Below is a small trained network, with its code and all its weights. Each question gives an input and a target symbol and asks what happens when units are switched off, that is, made to give their printed mean instead of their output.

import numpy as np


def w(rows, s, z=0):
    codes = np.array(rows[::2]) - 128.0
    scale = np.full(codes.shape[1], s)
    scale[-1] = z or s
    return codes * scale


def f(y):
    return y / 2 * (1 + np.tanh(0.7978845608 * (y + 0.044715 * y**3)))


def softmax(a):
    e = np.exp(a - a.max(-1, keepdims=True))
    return e / e.sum(-1, keepdims=True)


def log_softmax(a):
    a = a - a.max(-1, keepdims=True)
    return a - np.log(np.exp(a).sum(-1, keepdims=True))


def net(x, mask):
    ids = ['αβδεζηθλμξπστφψ'.index(c) for c in x.split()]
    T = len(ids)
    res = E[ids] + P[:T]
    r = res
    for j in range(3):
        rows = slice(4 * j, 4 * j + 4)
        q, k, v = (r @ M[0][rows].T for M in (Q, K, V))
        z = softmax(np.where(np.tri(T) > 0, q @ k.T / 4**0.5, -1e9)) @ v
        o = O[0][rows]
        res = res + np.where(mask[j], z, o[:, -1]) @ o[:, :-1]
    y = f(res @ A[0][:, :-1].T + A[0][:, -1])
    res = res + np.where(mask[3:19], y, B[0][:, -1]) @ B[0][:, :-1]
    return log_softmax(res[-1] @ U[:, :-1].T + U[:, -1])


Q, K, V, O, A, B = {}, {}, {}, {}, {}, {}
E = w([
[104,156,190],'α',
[137,79,171],'β',
[140,139,74],'δ',
[92,37,146],'ε',
[124,103,177],'ζ',
[171,35,145],'η',
[146,75,172],'θ',
[118,93,184],'λ',
[102,181,238],'μ',
[114,154,91],'ξ',
[86,212,107],'π',
[80,142,59],'σ',
[199,63,14],'τ',
[63,248,155],'φ',
[250,242,162],'ψ',
],0.012)
P = w([
[61,4,121],'0',
[118,70,52],'1',
[144,72,85],'2',
[135,79,67],'3',
[145,109,83],'4',
[220,139,124],'5',
],0.0019)
Q[0] = w([
[95,59,221],'H1',
[187,181,50],'H1',
[96,100,161],'H1',
[75,92,200],'H1',
[169,207,97],'H2',
[128,79,210],'H2',
[104,29,244],'H2',
[91,65,156],'H2',
[98,76,119],'H3',
[145,26,164],'H3',
[135,255,56],'H3',
[159,26,162],'H3',
],0.0084)
K[0] = w([
[89,201,241],'H1',
[166,61,39],'H1',
[77,197,194],'H1',
[67,192,234],'H1',
[155,162,187],'H2',
[153,55,36],'H2',
[131,64,16],'H2',
[75,56,75],'H2',
[69,91,116],'H3',
[118,2,111],'H3',
[104,223,176],'H3',
[145,38,145],'H3',
],0.0079)
V[0] = w([
[29,170,162],'H1',
[26,110,140],'H1',
[191,132,173],'H1',
[108,249,192],'H1',
[158,60,29],'H2',
[193,88,100],'H2',
[94,125,68],'H2',
[21,130,80],'H2',
[119,214,183],'H3',
[110,211,149],'H3',
[73,85,106],'H3',
[108,162,131],'H3',
],0.011)
O[0] = w([
[231,168,128,103],'H1',
[175,147,68,161],'H1',
[133,67,174,57],'H1',
[254,100,189,1],'H1',
[106,222,209,57],'H2',
[115,140,199,58],'H2',
[108,207,108,140],'H2',
[153,219,37,198],'H2',
[112,54,61,146],'H3',
[148,51,66,154],'H3',
[161,183,137,153],'H3',
[131,106,73,147],'H3',
],0.0088,0.00099)
A[0] = w([
[221,153,81,216],'N1',
[193,148,109,232],'N2',
[203,103,186,105],'N3',
[252,186,163,130],'N4',
[6,138,143,93],'N5',
[239,165,245,71],'N6',
[69,121,173,53],'N7',
[165,131,209,90],'N8',
[79,91,137,187],'N9',
[104,81,104,76],'N10',
[140,75,46,91],'N11',
[15,88,81,128],'N12',
[3,171,110,62],'N13',
[130,240,168,73],'N14',
[74,168,191,130],'N15',
[210,104,160,253],'N16',
],0.007)
B[0] = w([
[32,114,103,246],'N1',
[9,149,115,231],'N2',
[128,121,72,177],'N3',
[97,112,66,215],'N4',
[223,141,157,202],'N5',
[203,64,45,220],'N6',
[188,37,129,135],'N7',
[144,49,97,168],'N8',
[169,195,231,185],'N9',
[188,128,132,139],'N10',
[159,81,176,197],'N11',
[253,146,151,232],'N12',
[210,117,92,208],'N13',
[206,158,13,185],'N14',
[167,131,169,184],'N15',
[21,91,108,255],'N16',
],0.0055,0.0072)
U = w([
[61,151,124,240],'α',
[47,149,207,162],'β',
[91,205,85,119],'δ',
[255,175,120,90],'ε',
[73,90,91,114],'ζ',
[138,39,210,113],'η',
[82,139,205,156],'θ',
[36,137,201,132],'λ',
[139,71,30,125],'μ',
[68,190,125,121],'ξ',
[67,190,67,184],'π',
[95,159,20,57],'σ',
[228,155,142,142],'τ',
[102,106,74,143],'φ',
[134,29,97,2],'ψ',
],0.007,0.0062)

Each question gives the input, a string of symbols that net reads in full, and the target symbol t.
The units are the heads (4 rows each of Q, K, V and O) and the neurons (one row each of A and B). Each row of codes is followed by its name. A weight is (code - 128) times the scale printed after its matrix; where a second scale follows, it is the last column's (O, A, B and U).
mask holds one flag per unit, heads first, then neurons. A switched-off unit (its flag False) gives its mean, the last column of its rows in O or B, instead of its output. The means were averaged over made-up inputs and are rounded, as every weight is.
A unit's drop is (log p(t) with every unit on - log p(t) with that unit switched off) / (log p(t) with every unit on - log p(t) with every unit switched off).
The circuit of an input: a set's keep is (log p(t) with only the set's units on - log p(t) with every unit switched off) / (log p(t) with every unit on - log p(t) with every unit switched off). Starting from the 12 units with the biggest drops (on a tie, the unit counted first), units are removed one at a time, each time the one whose removal leaves the highest keep (on an exact tie, the one counted first), for as long as the keep stays at least 0.8.
circuit, biggest first: the units of the circuit, biggest drop first
k most important neurons: the k neurons with the biggest drops, biggest first
heads that matter: for each layer, one digit per head in row order, 1 if its drop is at least 0.15 and else 0, layers parted by /
drop when u is switched off: that unit's drop, to one decimal
input δ τ η, target τ: 2 most important neurons -> [N14; N5]
input α β ψ, target η: heads that matter -> 111
input ψ τ β, target τ: circuit, biggest first -> [H2; H3; N14; N6]
input τ ξ λ, target ε: most important neuron -> [N14]
input η σ τ, target τ: heads that matter -> 100
input ε σ τ λ σ, target ε: heads that matter -> 100
input η τ θ θ ζ, target τ: heads that matter -> 011
input ψ λ λ, target η: heads that matter -> 110
input ψ ψ φ, target η: circuit, biggest first -> [H2; H1]
input δ τ ξ σ δ, target ε: heads that matter -> 110
input τ τ ψ σ, target τ: 2 most important neurons -> [N12; N5]
input μ θ τ, target ε: 2 most important neurons -> [N12; N5]
input σ ξ δ, target π: heads that matter -> 010
input φ β β θ μ φ, target μ: circuit, biggest first -> [H3]
input τ π θ, target ε: 2 most important neurons -> [N14; N6]
input ξ τ λ, target ε: 2 most important neurons -> [N14; N6]
input λ μ ξ φ, target μ: drop when H3 is switched off -> 0.8
input τ τ β, target τ: drop when H3 is switched off -> 0.2
input φ μ β μ, target μ: drop when N6 is switched off -> 0.1
input φ φ δ μ π, target μ: drop when N9 is switched off -> 0.0
